Below is a small trained network, with its code and all its weights. Each question gives an input and a class and asks what happens when units are switched off, that is, made to give their printed mean instead of their output.

import numpy as np


def w(rows, s, z=0):
    codes = np.array(rows[::2]) - 128.0
    scale = np.full(codes.shape[1], s)
    scale[-1] = z or s
    return codes * scale


def norm(h):
    return h / np.sqrt((h * h).mean(-1, keepdims=True) + 1e-5)


def f(y):
    return np.maximum(y, 0)


def log_softmax(a):
    a = a - a.max(-1, keepdims=True)
    return a - np.log(np.exp(a).sum(-1, keepdims=True))


def net(x, mask):
    res = np.array(x, float).reshape(1, 6) / 4 @ E
    u = 0
    for l in range(3):
        y = f(norm(res) @ A[l][:, :-1].T + A[l][:, -1])
        res = res + np.where(mask[u : u + 6], y, B[l][:, -1]) @ B[l][:, :-1]
        u += 6
    return log_softmax(norm(res)[-1] @ U[:, :-1].T + U[:, -1])


A, B = {}, {}
E = w([
[158,169,136],'x0',
[54,52,166],'x1',
[163,104,129],'x2',
[122,194,165],'x3',
[253,111,154],'x4',
[246,215,248],'x5',
],0.0044)
A[0] = w([
[103,123,66,59],'0.n1',
[171,78,86,70],'0.n2',
[74,114,65,100],'0.n3',
[89,92,145,148],'0.n4',
[202,160,108,139],'0.n5',
[4,254,174,3],'0.n6',
],0.0089,0.0038)
B[0] = w([
[105,98,103,186],'0.n1',
[97,176,144,175],'0.n2',
[51,83,180,249],'0.n3',
[162,142,164,215],'0.n4',
[170,154,86,254],'0.n5',
[114,131,254,237],'0.n6',
],0.0079,0.0032)
A[1] = w([
[188,37,182,146],'1.n1',
[147,216,124,252],'1.n2',
[198,1,147,120],'1.n3',
[159,20,162,122],'1.n4',
[114,196,100,51],'1.n5',
[179,218,123,138],'1.n6',
],0.0085,0.0028)
B[1] = w([
[75,236,36,212],'1.n1',
[152,32,128,254],'1.n2',
[102,255,148,200],'1.n3',
[40,212,101,202],'1.n4',
[113,110,92,143],'1.n5',
[165,73,68,244],'1.n6',
],0.0062,0.0041)
A[2] = w([
[67,158,121,146],'2.n1',
[135,123,122,90],'2.n2',
[196,120,121,137],'2.n3',
[75,3,79,90],'2.n4',
[217,211,149,129],'2.n5',
[133,112,241,251],'2.n6',
],0.0063,0.003)
B[2] = w([
[169,154,71,222],'2.n1',
[85,95,176,128],'2.n2',
[223,109,41,202],'2.n3',
[172,21,64,223],'2.n4',
[223,18,90,240],'2.n5',
[189,4,56,253],'2.n6',
],0.0038,0.0033)
U = w([
[133,183,106,91],'0',
[73,58,86,159],'1',
[146,102,130,4],'2',
[105,114,197,166],'3',
[251,123,96,169],'4',
],0.02,0.011)

Each question gives the input, the list of numbers given to net, and the class t.
The units are the neurons (one row each of A and B). Each row of codes is followed by its name. A weight is (code - 128) times the scale printed after its matrix; where a second scale follows, it is the last column's (A, B and U).
mask holds one flag per neuron, layer by layer. A switched-off neuron (its flag False) gives its mean, the last column of its row in B, instead of its output. The means were averaged over made-up inputs and are rounded, as every weight is.
A unit's drop is (log p(t) with every unit on - log p(t) with that unit switched off) / (log p(t) with every unit on - log p(t) with every unit switched off).
The circuit of an input: a set's keep is (log p(t) with only the set's units on - log p(t) with every unit switched off) / (log p(t) with every unit on - log p(t) with every unit switched off). Starting from the 12 units with the biggest drops (on a tie, the unit counted first), units are removed one at a time, each time the one whose removal leaves the highest keep (on an exact tie, the one counted first), for as long as the keep stays at least 0.8.
circuit, biggest first: the units of the circuit, biggest drop first
top k neurons: the k neurons with the biggest drops, biggest first
top k neurons in layer l: the k neurons of layer l with the biggest drops, biggest first
drop of u: that unit's drop, to one decimal
input [-3,0,-8,7,-8,-8], class 3: circuit, biggest first => (0.n6 1.n6 0.n3)
input [-6,-6,-8,-7,-8,8], class 3: circuit, biggest first => (0.n6)
input [-5,8,1,7,-4,-2], class 3: top 2 neurons in layer 0 => (0.n6 0.n4)
input [-3,8,4,1,8,5], class 0: top 2 neurons => (1.n1 1.n3)
input [1,-3,-8,-1,-2,-2], class 3: circuit, biggest first => (0.n6 1.n6)
input [-7,6,-4,-3,8,5], class 0: top 2 neurons => (1.n1 1.n4)
input [-6,2,-6,3,-1,2], class 3: drop of 0.n6 => 0.4
input [8,1,-4,2,-4,1], class 3: drop of 0.n6 => 1.5
input [-1,3,1,3,-6,0], class 3: drop of 0.n6 => 0.3
input [4,1,-8,7,-5,-5], class 3: drop of 1.n6 => 0.1
